Below are the code and all the weights of a small trained network. Each question names an input and a class and asks about switching units off, where a switched-off unit gives its printed mean instead of its output.

import numpy as np


def w(rows, s, z=0):
    codes = np.array(rows[::2]) - 128.0
    scale = np.full(codes.shape[1], s)
    scale[-1] = z or s
    return codes * scale


def norm(h):
    return h / np.sqrt((h * h).mean(-1, keepdims=True) + 1e-5)


def f(y):
    return np.maximum(y, 0)


def log_softmax(a):
    a = a - a.max(-1, keepdims=True)
    return a - np.log(np.exp(a).sum(-1, keepdims=True))


def net(x, mask):
    res = np.array(x, float).reshape(1, 6) / 4 @ E
    u = 0
    for l in range(2):
        y = f(norm(res) @ A[l][:, :-1].T + A[l][:, -1])
        res = res + np.where(mask[u : u + 13], y, B[l][:, -1]) @ B[l][:, :-1]
        u += 13
    return log_softmax(norm(res)[-1] @ U[:, :-1].T + U[:, -1])


A, B = {}, {}
E = w([
[90,123,56,176,141,76],'x0',
[127,128,129,129,128,127],'x1',
[137,175,161,71,148,47],'x2',
[128,129,127,126,129,129],'x3',
[39,157,136,97,124,165],'x4',
[128,55,136,85,3,96],'x5',
],0.0065)
A[0] = w([
[23,124,133,133,133,111,42],'L0N0',
[107,185,159,85,161,62,63],'L0N1',
[73,146,37,158,160,59,1],'L0N2',
[89,145,79,183,110,108,8],'L0N3',
[66,171,128,144,118,162,69],'L0N4',
[131,75,180,90,88,138,169],'L0N5',
[247,120,123,179,156,102,59],'L0N6',
[140,87,137,125,148,230,125],'L0N7',
[146,159,93,82,153,87,71],'L0N8',
[53,169,189,104,137,170,132],'L0N9',
[171,157,173,107,196,199,120],'L0N10',
[112,82,66,170,156,194,38],'L0N11',
[108,154,99,157,251,141,18],'L0N12',
],0.011,0.004)
B[0] = w([
[190,110,87,60,81,197,181],'L0N0',
[96,1,204,153,170,161,222],'L0N1',
[186,209,213,163,69,155,212],'L0N2',
[200,136,215,174,94,138,162],'L0N3',
[188,89,88,118,137,125,176],'L0N4',
[82,175,95,179,96,77,238],'L0N5',
[205,122,75,62,145,198,228],'L0N6',
[150,81,193,131,170,92,213],'L0N7',
[92,107,168,84,121,133,181],'L0N8',
[250,129,89,97,133,154,223],'L0N9',
[67,208,115,176,64,80,239],'L0N10',
[72,99,203,75,167,126,192],'L0N11',
[26,121,62,108,75,84,255],'L0N12',
],0.0086,0.006)
A[1] = w([
[88,168,81,168,254,108,55],'L1N0',
[111,155,137,194,59,128,160],'L1N1',
[155,178,129,112,236,170,237],'L1N2',
[145,173,206,94,146,64,181],'L1N3',
[161,203,188,181,97,132,6],'L1N4',
[100,19,206,112,207,109,45],'L1N5',
[156,95,137,74,67,113,177],'L1N6',
[152,102,77,46,135,192,56],'L1N7',
[203,93,64,60,179,158,69],'L1N8',
[103,96,68,185,117,198,33],'L1N9',
[54,105,40,138,104,82,27],'L1N10',
[84,32,144,184,163,194,5],'L1N11',
[130,52,77,104,132,48,170],'L1N12',
],0.0082,0.0028)
B[1] = w([
[58,93,88,106,47,90,161],'L1N0',
[118,163,108,156,170,71,225],'L1N1',
[97,113,120,92,44,149,182],'L1N2',
[160,76,145,167,126,131,219],'L1N3',
[176,190,188,237,160,106,179],'L1N4',
[65,1,203,111,229,131,198],'L1N5',
[89,180,104,153,196,165,254],'L1N6',
[192,162,80,90,131,141,188],'L1N7',
[184,178,71,68,134,214,197],'L1N8',
[173,168,191,168,146,158,142],'L1N9',
[84,128,69,138,91,61,193],'L1N10',
[142,60,221,101,178,143,157],'L1N11',
[78,111,112,79,141,159,200],'L1N12',
],0.009,0.0056)
U = w([
[40,141,49,136,87,78,238],'0',
[190,136,50,55,132,209,98],'1',
[87,7,186,111,197,136,6],'2',
[163,172,159,207,128,108,147],'3',
],0.02,0.0015)

Each question gives the input, the list of numbers given to net, and the class t.
The units are the neurons (one row each of A and B). Each row of codes is followed by its name. A weight is (code - 128) times the scale printed after its matrix; where a second scale follows, it is the last column's (A, B and U).
mask holds one flag per neuron, layer by layer. A switched-off neuron (its flag False) gives its mean, the last column of its row in B, instead of its output. The means were averaged over made-up inputs and are rounded, as every weight is.
A unit's drop is (log p(t) with every unit on - log p(t) with that unit switched off) / (log p(t) with every unit on - log p(t) with every unit switched off).
The circuit of an input: a set's keep is (log p(t) with only the set's units on - log p(t) with every unit switched off) / (log p(t) with every unit on - log p(t) with every unit switched off). Starting from the 12 units with the biggest drops (on a tie, the unit counted first), units are removed one at a time, each time the one whose removal leaves the highest keep (on an exact tie, the one counted first), for as long as the keep stays at least 0.8.
circuit, biggest first: the units of the circuit, biggest drop first
top k neurons: the k neurons with the biggest drops, biggest first
top k neurons in layer l: the k neurons of layer l with the biggest drops, biggest first
input [5,8,8,4,-3,7], class 2: circuit, biggest first => L0N10, L0N12
input [-6,-3,-7,8,2,-4], class 2: top 2 neurons => L0N7, L0N11
input [6,7,8,0,-4,-6], class 2: circuit, biggest first => L0N1
input [4,2,8,-8,7,0], class 2: top 2 neurons in layer 0 => L0N1, L0N6
input [5,-6,6,8,-6,4], class 1: top 3 neurons => L0N6, L0N7, L0N11
input [-3,2,0,-4,-2,0], class 3: top 2 neurons => L0N12, L0N10
input [8,1,5,-8,8,3], class 1: top 2 neurons in layer 0 => L0N0, L0N10
input [8,-1,-4,0,-5,-4], class 3: top 2 neurons in layer 0 => L0N2, L0N3
input [-5,0,-1,3,-7,7], class 0: top 2 neurons => L0N5, L0N9
input [0,7,-8,6,6,2], class 2: top 3 neurons => L0N11, L0N7, L0N6
input [1,5,-5,0,-3,-6], class 0: top 2 neurons in layer 0 => L0N12, L0N1
input [4,-4,-4,-7,-7,-7], class 0: top 4 neurons in layer 0 => L0N12, L0N9, L0N0, L0N4
input [-5,-6,-4,-8,0,2], class 3: top 3 neurons in layer 0 => L0N5, L0N1, L0N12
input [-4,3,0,6,2,-7], class 0: circuit, biggest first => L0N12
input [8,1,8,-2,2,0], class 2: top 2 neurons => L0N1, L0N10
input [6,1,1,1,-6,1], class 1: top 2 neurons => L0N6, L0N10
input [-8,7,3,8,0,-7], class 3: top 2 neurons in layer 0 => L0N10, L0N9
input [4,-3,-8,-4,8,-3], class 1: top 4 neurons => L0N0, L0N9, L0N1, L0N4
input [-3,6,-6,-2,8,7], class 1: top 3 neurons => L0N10, L0N9, L0N12
input [-5,-6,-6,-1,1,-7], class 0: circuit, biggest first => L0N10
